Below are the code and all the weights of a small trained network. Each question names an input and a target symbol and asks about switching units off, where a switched-off unit gives its printed mean instead of its output.

import numpy as np


def w(rows, s, z=0):
    codes = np.array(rows[::2]) - 128.0
    scale = np.full(codes.shape[1], s)
    scale[-1] = z or s
    return codes * scale


def softmax(a):
    e = np.exp(a - a.max(-1, keepdims=True))
    return e / e.sum(-1, keepdims=True)


def log_softmax(a):
    a = a - a.max(-1, keepdims=True)
    return a - np.log(np.exp(a).sum(-1, keepdims=True))


def net(x, mask):
    ids = ['ΓΔΞΨαβλμστ'.index(c) for c in x.split()]
    T = len(ids)
    res = E[ids] + P[:T]
    u = 0
    for l in range(3):
        r = res
        for j in range(3):
            rows = slice(3 * j, 3 * j + 3)
            q, k, v = (r @ M[l][rows].T for M in (Q, K, V))
            z = softmax(np.where(np.tri(T) > 0, q @ k.T / 3**0.5, -1e9)) @ v
            o = O[l][rows]
            res = res + np.where(mask[u + j], z, o[:, -1]) @ o[:, :-1]
        u += 3
    return log_softmax(res[-1] @ U[:, :-1].T + U[:, -1])


Q, K, V, O = {}, {}, {}, {}
E = w([
[114,68,163,221,210,72,92,113],'Γ',
[166,231,88,63,119,171,142,156],'Δ',
[71,84,107,57,186,178,35,154],'Ξ',
[144,47,254,22,9,121,168,196],'Ψ',
[106,196,201,122,180,68,83,207],'α',
[158,93,95,179,226,199,197,113],'β',
[162,200,121,223,111,85,214,119],'λ',
[79,132,84,144,50,57,67,69],'μ',
[15,130,111,68,174,111,173,90],'σ',
[229,147,73,149,83,141,51,98],'τ',
],0.0061)
P = w([
[125,117,126,145,129,117,135,167],'0',
[91,186,193,146,120,172,122,103],'1',
[169,95,69,99,140,47,148,184],'2',
[71,199,218,151,124,191,104,62],'3',
[176,74,60,74,158,38,162,199],'4',
[65,212,233,157,112,197,95,53],'5',
[180,68,45,62,168,34,164,212],'6',
[58,212,242,170,109,215,85,47],'7',
[180,59,36,55,176,26,170,233],'8',
[65,222,249,185,102,252,52,40],'9',
[144,74,81,89,150,84,182,174],'10',
],0.004)
Q[0] = w([
[68,173,110,174,140,144,53,49],'L0H0',
[79,170,121,172,137,157,54,55],'L0H0',
[184,87,136,87,122,102,202,207],'L0H0',
[61,140,212,18,157,99,87,205],'L0H1',
[197,117,48,245,104,164,169,50],'L0H1',
[200,118,45,242,99,164,172,49],'L0H1',
[172,63,3,76,157,18,154,227],'L0H2',
[172,65,4,81,161,25,161,222],'L0H2',
[173,66,7,81,157,23,157,223],'L0H2',
],0.0056)
K[0] = w([
[180,61,184,88,61,115,171,165],'L0H0',
[184,68,175,95,78,122,170,166],'L0H0',
[74,190,81,166,182,140,83,85],'L0H0',
[184,35,238,38,2,166,211,153],'L0H1',
[73,217,11,209,250,91,48,102],'L0H1',
[72,221,13,213,255,91,45,104],'L0H1',
[202,21,92,57,103,33,185,242],'L0H2',
[206,13,86,58,105,27,189,247],'L0H2',
[206,14,88,57,103,27,187,251],'L0H2',
],0.007)
V[0] = w([
[164,173,55,185,174,166,92,84],'L0H0',
[143,78,209,64,79,134,158,190],'L0H0',
[167,119,130,133,155,184,92,147],'L0H0',
[107,79,197,117,78,86,133,136],'L0H1',
[78,186,30,184,210,132,90,85],'L0H1',
[183,63,221,68,64,150,152,192],'L0H1',
[74,191,254,169,96,238,124,52],'L0H2',
[180,62,10,86,153,16,138,205],'L0H2',
[53,175,254,139,79,231,94,53],'L0H2',
],0.0067)
O[0] = w([
[129,199,146,174,155,163,95,143,93],'L0H0',
[152,62,110,59,111,107,165,137,149],'L0H0',
[156,140,148,87,180,185,90,179,115],'L0H0',
[158,63,179,96,106,88,123,41,202],'L0H1',
[65,174,90,203,147,143,100,188,2],'L0H1',
[185,73,167,42,124,125,150,87,251],'L0H1',
[111,180,254,159,139,213,125,56,139],'L0H2',
[145,72,9,96,112,43,136,196,122],'L0H2',
[95,173,247,131,123,215,113,33,131],'L0H2',
],0.0043,0.0012)
Q[1] = w([
[173,46,16,98,129,10,181,243],'L1H0',
[168,46,11,102,130,12,179,247],'L1H0',
[173,45,18,96,130,8,184,239],'L1H0',
[175,51,8,92,133,13,181,251],'L1H1',
[177,52,9,93,130,13,180,247],'L1H1',
[165,138,199,102,128,198,151,55],'L1H1',
[169,38,12,90,104,13,180,252],'L1H2',
[77,227,250,172,148,248,70,1],'L1H2',
[51,233,222,186,121,236,65,37],'L1H2',
],0.0063)
K[1] = w([
[109,183,250,160,112,252,77,29],'L1H0',
[112,189,247,162,111,251,77,36],'L1H0',
[111,179,251,158,108,253,78,27],'L1H0',
[114,182,249,146,110,239,87,19],'L1H1',
[113,182,252,143,114,241,88,20],'L1H1',
[180,53,80,65,104,44,201,179],'L1H1',
[101,189,219,172,125,239,71,39],'L1H2',
[151,72,31,90,135,19,182,218],'L1H2',
[131,88,17,114,154,31,164,221],'L1H2',
],0.0052)
V[1] = w([
[221,140,124,230,174,130,247,70],'L1H0',
[159,228,149,118,99,99,113,218],'L1H0',
[199,117,103,170,59,121,16,81],'L1H0',
[107,157,82,109,7,85,92,50],'L1H1',
[1,170,160,179,127,47,79,140],'L1H1',
[48,31,144,112,233,157,45,154],'L1H1',
[222,89,175,202,169,102,59,160],'L1H2',
[212,140,79,117,166,214,224,103],'L1H2',
[85,115,179,194,116,50,241,80],'L1H2',
],0.0053)
O[1] = w([
[170,127,214,190,172,145,62,221,198],'L1H0',
[163,66,157,66,36,203,240,195,89],'L1H0',
[214,231,46,71,181,185,102,163,1],'L1H0',
[157,178,30,133,80,222,61,116,44],'L1H1',
[190,100,125,176,82,149,159,49,82],'L1H1',
[98,148,117,131,192,20,169,23,135],'L1H1',
[236,134,209,58,223,95,182,147,116],'L1H2',
[35,182,171,150,150,100,86,253,166],'L1H2',
[201,35,209,206,133,185,47,80,244],'L1H2',
],0.0078,0.0007)
Q[2] = w([
[138,92,149,91,55,140,73,128],'L2H0',
[97,216,75,195,252,120,76,119],'L2H0',
[146,71,162,77,28,140,103,130],'L2H0',
[218,72,226,191,127,109,129,97],'L2H1',
[215,77,226,191,142,104,114,110],'L2H1',
[188,91,180,186,142,108,99,145],'L2H1',
[181,184,128,113,203,123,88,117],'L2H2',
[91,74,128,175,61,138,146,156],'L2H2',
[112,112,123,171,108,104,172,121],'L2H2',
],0.0049)
K[2] = w([
[105,191,26,206,173,189,122,126],'L2H0',
[138,120,240,65,111,68,46,196],'L2H0',
[106,172,11,204,162,197,159,95],'L2H0',
[212,4,162,53,78,39,158,160],'L2H1',
[223,3,154,62,73,43,176,155],'L2H1',
[206,48,133,102,92,92,177,124],'L2H1',
[195,102,34,180,126,34,133,194],'L2H2',
[74,185,255,97,124,218,165,50],'L2H2',
[88,166,137,165,183,178,124,97],'L2H2',
],0.0047)
V[2] = w([
[198,95,153,42,68,120,202,114],'L2H0',
[172,53,176,49,49,138,203,113],'L2H0',
[85,203,85,193,216,130,59,156],'L2H0',
[96,174,175,58,86,156,94,108],'L2H1',
[113,146,197,31,94,163,132,100],'L2H1',
[122,118,96,218,188,79,95,169],'L2H1',
[44,234,172,172,140,192,120,135],'L2H2',
[43,115,188,97,131,198,205,92],'L2H2',
[2,183,139,188,134,172,155,89],'L2H2',
],0.0035)
O[2] = w([
[173,51,171,91,97,213,199,174,202],'L2H0',
[140,11,189,101,85,210,172,163,252],'L2H0',
[99,252,62,146,183,39,89,102,4],'L2H0',
[78,175,34,91,68,167,149,148,125],'L2H1',
[60,195,39,78,99,122,152,143,254],'L2H1',
[192,26,220,127,137,139,115,98,25],'L2H1',
[92,98,162,188,37,169,174,186,54],'L2H2',
[3,64,145,140,62,65,166,99,222],'L2H2',
[94,110,142,218,48,129,148,125,91],'L2H2',
],0.004,0.00079)
U = w([
[53,157,61,95,172,59,205,52,40],'Γ',
[229,132,167,120,208,82,108,51,13],'Δ',
[101,92,109,59,158,151,54,113,38],'Ξ',
[57,157,108,142,32,150,184,237,247],'Ψ',
[57,88,103,205,42,97,57,44,79],'α',
[181,47,181,68,59,126,253,109,138],'β',
[67,152,178,182,221,51,79,180,125],'λ',
[177,238,87,84,161,151,130,204,136],'μ',
[198,171,49,159,75,180,59,63,248],'σ',
[173,64,179,186,116,226,81,210,206],'τ',
],0.0056,0.0011)

Each question gives the input, a string of symbols that net reads in full, and the target symbol t.
The units are the heads (3 rows each of Q, K, V and O). Each row of codes is followed by its name. A weight is (code - 128) times the scale printed after its matrix; where a second scale follows, it is the last column's (O and U).
mask holds one flag per head, layer by layer. A switched-off head (its flag False) gives its mean, the last column of its rows in O, instead of its output. The means were averaged over made-up inputs and are rounded, as every weight is.
A unit's drop is (log p(t) with every unit on - log p(t) with that unit switched off) / (log p(t) with every unit on - log p(t) with every unit switched off).
The circuit of an input: a set's keep is (log p(t) with only the set's units on - log p(t) with every unit switched off) / (log p(t) with every unit on - log p(t) with every unit switched off). Starting from all 9 units, units are removed one at a time, each time the one whose removal leaves the highest keep (on an exact tie, the one counted first), for as long as the keep stays at least 0.8.
circuit, biggest first: the units of the circuit, biggest drop first
unit that matters most: the unit with the biggest drop
heads that matter: for each layer, one digit per head in row order, 1 if its drop is at least 0.15 and else 0, layers parted by /
drop of u: that unit's drop, to one decimal
input λ λ α α, target β: unit that matters most : L1H0
input Γ Δ Γ β Γ Γ λ, target Δ: heads that matter : 001 / 111 / 010
input β β λ μ, target τ: heads that matter : 001 / 110 / 010
input Ξ λ μ α μ, target β: circuit, biggest first : L1H0, L0H2, L1H2, L1H1
input Γ Ξ τ λ β Δ, target λ: circuit, biggest first : L0H2, L1H1, L1H0, L1H2
input σ τ σ, target μ: circuit, biggest first : L0H2, L1H0, L1H1
input λ λ Δ, target τ: circuit, biggest first : L1H0, L1H1, L1H2, L0H2
input β α Γ, target β: circuit, biggest first : L1H0, L0H2, L1H1, L1H2
input Γ Γ μ β, target σ: heads that matter : 001 / 110 / 000
input σ β λ β Ξ λ α, target τ: heads that matter : 001 / 111 / 010
input Δ σ λ β Ξ Ξ, target Γ: heads that matter : 001 / 111 / 000
input μ β Γ β α β, target β: circuit, biggest first : L1H0, L0H2, L1H2
input α β Δ, target λ: heads that matter : 001 / 111 / 000
input Ψ Ψ α Γ Γ α, target Δ: unit that matters most : L0H2
input Ξ μ α σ, target β: circuit, biggest first : L1H0, L0H2, L1H2
input λ Ξ Δ, target Γ: heads that matter : 001 / 111 / 000
input Δ λ σ β β Δ Ξ σ λ σ, target τ: circuit, biggest first : L0H2, L1H0, L1H1
input α λ β, target τ: circuit, biggest first : L0H2, L1H0, L1H1, L1H2
input β Ψ Ψ σ β Ξ, target λ: heads that matter : 001 / 111 / 100
input σ μ σ μ μ β α μ, target β: unit that matters most : L0H2
input β τ β Γ Ξ α β, target β: heads that matter : 001 / 111 / 000
input α σ λ, target α: circuit, biggest first : L0H2, L1H2, L1H0, L2H2
input σ Ξ β τ λ λ λ Γ, target τ: circuit, biggest first : L0H2, L1H0, L1H1
input σ Γ μ σ Δ λ Δ σ β β, target λ: heads that matter : 001 / 011 / 000
input Δ μ λ μ Δ τ, target Ψ: drop of L1H0 : 0.5
input β Ξ Ξ μ λ Γ β, target Δ: drop of L1H2 : 0.6
input Ξ λ Ξ β σ, target λ: drop of L0H2 : 0.5
input β Δ μ, target Ψ: drop of L0H2 : 0.5
input Ξ λ α Δ, target β: unit that matters most : L1H0
